Below is a small trained network, with its code and all its weights. Each question gives an input and a target symbol and asks what happens when units are switched off, that is, made to give their printed mean instead of their output.

import numpy as np


def w(rows, s, z=0):
    codes = np.array(rows[::2]) - 128.0
    scale = np.full(codes.shape[1], s)
    scale[-1] = z or s
    return codes * scale


def f(y):
    return np.maximum(y, 0)


def softmax(a):
    e = np.exp(a - a.max(-1, keepdims=True))
    return e / e.sum(-1, keepdims=True)


def log_softmax(a):
    a = a - a.max(-1, keepdims=True)
    return a - np.log(np.exp(a).sum(-1, keepdims=True))


def net(x, mask):
    ids = ['αβζημξπστφω'.index(c) for c in x.split()]
    T = len(ids)
    res = E[ids] + P[:T]
    r = res
    for j in range(2):
        rows = slice(4 * j, 4 * j + 4)
        q, k, v = (r @ M[0][rows].T for M in (Q, K, V))
        z = softmax(np.where(np.tri(T) > 0, q @ k.T / 4**0.5, -1e9)) @ v
        o = O[0][rows]
        res = res + np.where(mask[j], z, o[:, -1]) @ o[:, :-1]
    y = f(res @ A[0][:, :-1].T + A[0][:, -1])
    res = res + np.where(mask[2:6], y, B[0][:, -1]) @ B[0][:, :-1]
    return log_softmax(res[-1] @ U[:, :-1].T + U[:, -1])


Q, K, V, O, A, B = {}, {}, {}, {}, {}, {}
E = w([
[114,194,125],'α',
[124,191,131],'β',
[138,153,137],'ζ',
[160,159,144],'η',
[164,122,147],'μ',
[247,33,197],'ξ',
[167,155,145],'π',
[157,158,141],'σ',
[146,158,137],'τ',
[148,168,136],'φ',
[156,163,140],'ω',
],0.015)
P = w([
[167,187,92],'0',
[61,128,110],'1',
[158,152,63],'2',
[92,139,155],'3',
[159,131,61],'4',
[105,148,181],'5',
[155,119,53],'6',
[114,149,204],'7',
[154,106,45],'8',
[132,157,226],'9',
[159,95,44],'10',
[158,144,250],'11',
[168,86,53],'12',
],0.015)
Q[0] = w([
[105,139,99],'head 0',
[110,116,103],'head 0',
[152,135,217],'head 0',
[121,110,161],'head 0',
[128,124,77],'head 1',
[135,111,128],'head 1',
[123,97,177],'head 1',
[175,201,251],'head 1',
],0.013)
K[0] = w([
[132,113,95],'head 0',
[193,169,105],'head 0',
[142,213,225],'head 0',
[127,127,173],'head 0',
[177,131,64],'head 1',
[131,134,127],'head 1',
[116,188,141],'head 1',
[72,122,249],'head 1',
],0.013)
V[0] = w([
[154,159,96],'head 0',
[194,22,148],'head 0',
[75,126,175],'head 0',
[103,114,109],'head 0',
[119,135,174],'head 1',
[19,205,21],'head 1',
[191,1,122],'head 1',
[90,104,123],'head 1',
],0.0095)
O[0] = w([
[164,242,228,135],'head 0',
[88,158,72,182],'head 0',
[194,3,140,108],'head 0',
[125,153,109,101],'head 0',
[99,124,159,137],'head 1',
[211,70,178,4],'head 1',
[59,186,38,177],'head 1',
[138,4,82,96],'head 1',
],0.0057,0.011)
A[0] = w([
[140,70,60,106],'neuron 0',
[75,186,87,79],'neuron 1',
[184,175,7,140],'neuron 2',
[100,170,180,255],'neuron 3',
],0.012,0.0046)
B[0] = w([
[2,35,146,150],'neuron 0',
[173,227,147,210],'neuron 1',
[119,84,243,252],'neuron 2',
[128,70,10,209],'neuron 3',
],0.0087,0.012)
U = w([
[252,163,161,174],'α',
[172,119,190,147],'β',
[123,103,145,252],'ζ',
[37,82,157,127],'η',
[120,105,56,217],'μ',
[48,159,40,107],'ξ',
[127,118,101,91],'π',
[138,114,97,104],'σ',
[156,111,92,137],'τ',
[147,118,109,56],'φ',
[137,122,110,48],'ω',
],0.013,0.0045)

Each question gives the input, a string of symbols that net reads in full, and the target symbol t.
The units are the heads (4 rows each of Q, K, V and O) and the neurons (one row each of A and B). Each row of codes is followed by its name. A weight is (code - 128) times the scale printed after its matrix; where a second scale follows, it is the last column's (O, A, B and U).
mask holds one flag per unit, heads first, then neurons. A switched-off unit (its flag False) gives its mean, the last column of its rows in O or B, instead of its output. The means were averaged over made-up inputs and are rounded, as every weight is.
A unit's drop is (log p(t) with every unit on - log p(t) with that unit switched off) / (log p(t) with every unit on - log p(t) with every unit switched off).
The circuit of an input: a set's keep is (log p(t) with only the set's units on - log p(t) with every unit switched off) / (log p(t) with every unit on - log p(t) with every unit switched off). Starting from all 6 units, units are removed one at a time, each time the one whose removal leaves the highest keep (on an exact tie, the one counted first), for as long as the keep stays at least 0.8.
units of the circuit, in order: the units of the circuit, biggest drop first
k most important neurons: the k neurons with the biggest drops, biggest first
heads that matter: for each layer, one digit per head in row order, 1 if its drop is at least 0.15 and else 0, layers parted by /
drop of u: that unit's drop, to one decimal
input ξ α ξ ξ ξ ξ μ ξ β φ, target ξ: units of the circuit, in order -> head 1; neuron 2
input σ ξ ξ μ μ τ ξ σ φ σ η, target α: heads that matter -> 10
input ζ μ τ μ ξ σ ζ ξ μ ξ β μ, target ξ: most important neuron -> neuron 2
input ξ τ π ζ ξ ξ τ μ ζ ξ τ η, target ξ: units of the circuit, in order -> head 1; neuron 2
input η α ξ ξ ω, target α: units of the circuit, in order -> neuron 1; neuron 2; neuron 0
input ζ ξ μ ξ ω σ ζ ξ α α, target ξ: heads that matter -> 00
input σ α μ σ ξ ξ ξ ζ ξ ξ ζ ξ, target ξ: heads that matter -> 01
input ξ ξ μ φ τ, target α: heads that matter -> 00
input ξ ξ α, target α: units of the circuit, in order -> neuron 1; neuron 2
input ζ ξ φ ξ τ ω ζ ξ μ μ ξ, target η: units of the circuit, in order -> neuron 0; neuron 1
input ξ π μ, target α: 3 most important neurons -> neuron 1; neuron 0; neuron 2
input τ ξ ξ τ ζ, target α: 3 most important neurons -> neuron 1; neuron 2; neuron 0
input ζ μ μ μ ξ ξ ξ ξ π ω, target ξ: units of the circuit, in order -> head 1; neuron 2
input μ μ ξ φ τ ξ ζ η σ, target α: heads that matter -> 10
input ξ μ ξ σ ξ ξ π η, target ξ: units of the circuit, in order -> neuron 2
input φ ξ ξ φ β, target α: heads that matter -> 00
input ξ ξ π ξ η, target α: 3 most important neurons -> neuron 1; neuron 2; neuron 0
input α η ξ ξ μ σ, target ξ: 2 most important neurons -> neuron 2; neuron 3
input α ξ ξ μ ξ η ω, target α: units of the circuit, in order -> neuron 1; neuron 2; head 0; neuron 0
input β μ μ ξ π, target α: heads that matter -> 00
input ζ ζ σ π μ η η ζ ξ ξ τ μ, target ξ: 2 most important neurons -> neuron 2; neuron 3
input ξ τ σ, target α: most important neuron -> neuron 1
input ξ ξ τ ξ ζ σ, target ξ: drop of neuron 2 -> 0.4
input ξ φ ξ ξ ξ ζ, target ξ: drop of head 1 -> -0.2
input μ σ σ ξ μ ξ, target ξ: drop of head 1 -> 0.4
input μ ξ ξ μ ζ ξ σ ζ, target ξ: drop of neuron 1 -> 0.0
input σ ω β, target α: most important neuron -> neuron 0
